Below are the code and all the weights of a small trained network. Each question names an input and a class and asks about switching units off, where a switched-off unit gives its printed mean instead of its output.

import numpy as np


def w(rows, s, z=0):
    codes = np.array(rows[::2]) - 128.0
    scale = np.full(codes.shape[1], s)
    scale[-1] = z or s
    return codes * scale


def f(y):
    return y / 2 * (1 + np.tanh(0.7978845608 * (y + 0.044715 * y**3)))


def log_softmax(a):
    a = a - a.max(-1, keepdims=True)
    return a - np.log(np.exp(a).sum(-1, keepdims=True))


def net(x, mask):
    res = np.array(x, float).reshape(1, 3) / 4 @ E
    y = f(res @ A[0][:, :-1].T + A[0][:, -1])
    res = res + np.where(mask, y, B[0][:, -1]) @ B[0][:, :-1]
    return log_softmax(res[-1] @ U[:, :-1].T + U[:, -1])


A, B = {}, {}
E = w([
[218,189,124,120,143],'x0',
[90,173,51,177,53],'x1',
[91,212,200,11,113],'x2',
],0.012)
A[0] = w([
[179,130,63,143,93,73],'n0',
[134,163,215,93,160,125],'n1',
[96,145,62,189,84,144],'n2',
[58,121,137,66,145,135],'n3',
[87,89,56,139,101,190],'n4',
[182,218,53,95,72,63],'n5',
[96,25,178,106,189,132],'n6',
[220,83,129,197,157,254],'n7',
[154,161,97,162,78,27],'n8',
[75,217,127,110,112,130],'n9',
[246,148,79,160,103,59],'n10',
[113,63,172,150,166,198],'n11',
[26,176,150,59,88,127],'n12',
[174,113,67,134,162,40],'n13',
[130,163,103,153,65,120],'n14',
[170,193,169,41,183,146],'n15',
[171,47,126,148,192,252],'n16',
[202,129,135,183,187,110],'n17',
[218,96,152,102,179,226],'n18',
[149,41,49,209,92,234],'n19',
[202,170,104,123,80,124],'n20',
],0.012,0.005)
B[0] = w([
[129,30,119,160,126,163],'n0',
[134,183,225,60,120,204],'n1',
[193,120,89,195,83,196],'n2',
[57,62,136,45,56,181],'n3',
[155,167,57,200,129,185],'n4',
[224,132,89,72,76,194],'n5',
[86,28,221,183,52,201],'n6',
[81,94,123,145,254,215],'n7',
[168,77,126,169,60,155],'n8',
[183,140,50,119,61,193],'n9',
[174,20,105,71,175,180],'n10',
[79,72,198,210,138,182],'n11',
[114,96,63,43,44,220],'n12',
[129,79,175,69,102,148],'n13',
[200,104,67,171,71,169],'n14',
[193,187,214,54,144,234],'n15',
[2,127,131,180,195,208],'n16',
[76,69,94,81,195,172],'n17',
[21,140,151,71,229,203],'n18',
[92,87,88,217,175,247],'n19',
[253,49,130,71,185,172],'n20',
],0.0083,0.015)
U = w([
[82,119,173,187,110,14],'0',
[140,134,82,198,95,253],'1',
[109,127,203,75,48,87],'2',
[94,194,39,86,22,103],'3',
[127,142,119,102,214,113],'4',
[206,72,74,126,136,88],'5',
[193,247,215,89,142,166],'6',
[251,203,91,82,82,10],'7',
],0.012,0.0053)

Each question gives the input, the list of numbers given to net, and the class t.
The units are the neurons (one row each of A and B). Each row of codes is followed by its name. A weight is (code - 128) times the scale printed after its matrix; where a second scale follows, it is the last column's (A, B and U).
mask holds one flag per neuron, in row order. A switched-off neuron (its flag False) gives its mean, the last column of its row in B, instead of its output. The means were averaged over made-up inputs and are rounded, as every weight is.
A unit's drop is (log p(t) with every unit on - log p(t) with that unit switched off) / (log p(t) with every unit on - log p(t) with every unit switched off).
The circuit of an input: a set's keep is (log p(t) with only the set's units on - log p(t) with every unit switched off) / (log p(t) with every unit on - log p(t) with every unit switched off). Starting from the 12 units with the biggest drops (on a tie, the unit counted first), units are removed one at a time, each time the one whose removal leaves the highest keep (on an exact tie, the one counted first), for as long as the keep stays at least 0.8.
units of the circuit, in order: the units of the circuit, biggest drop first
top k neurons: the k neurons with the biggest drops, biggest first
drop of u: that unit's drop, to one decimal
input [-2,0,-2], class 0: units of the circuit, in order : n5; n20
input [8,7,2], class 7: units of the circuit, in order : n5
input [-7,1,-1], class 1: units of the circuit, in order : n4; n15
input [8,0,-7], class 4: top 4 neurons : n7; n18; n16; n17
input [7,2,1], class 7: units of the circuit, in order : n19; n5
input [1,-3,6], class 6: top 2 neurons : n15; n1
input [-3,0,-2], class 0: top 2 neurons : n9; n5
input [-1,-7,1], class 2: top 4 neurons : n6; n19; n1; n15
input [-6,1,-5], class 1: top 3 neurons : n4; n2; n18
input [-6,2,-7], class 1: top 2 neurons : n4; n2
input [4,1,7], class 7: top 3 neurons : n9; n12; n5
input [0,1,2], class 3: top 2 neurons : n15; n20
input [-1,2,8], class 3: top 2 neurons : n12; n9
input [1,-5,-3], class 4: units of the circuit, in order : n18
input [4,-7,1], class 6: top 3 neurons : n15; n1; n19
input [3,1,8], class 7: top 2 neurons : n12; n9
input [1,-7,3], class 6: top 2 neurons : n15; n1
input [7,0,-1], class 4: drop of n12 : 0.1
input [-8,-8,-4], class 0: drop of n7 : 0.0
input [-2,-4,-8], class 0: drop of n6 : 0.1
input [-8,1,2], class 3: drop of n15 : 0.2
input [-1,-5,-7], class 0: top 2 neurons : n6; n11
input [2,4,8], class 7: top neuron : n15
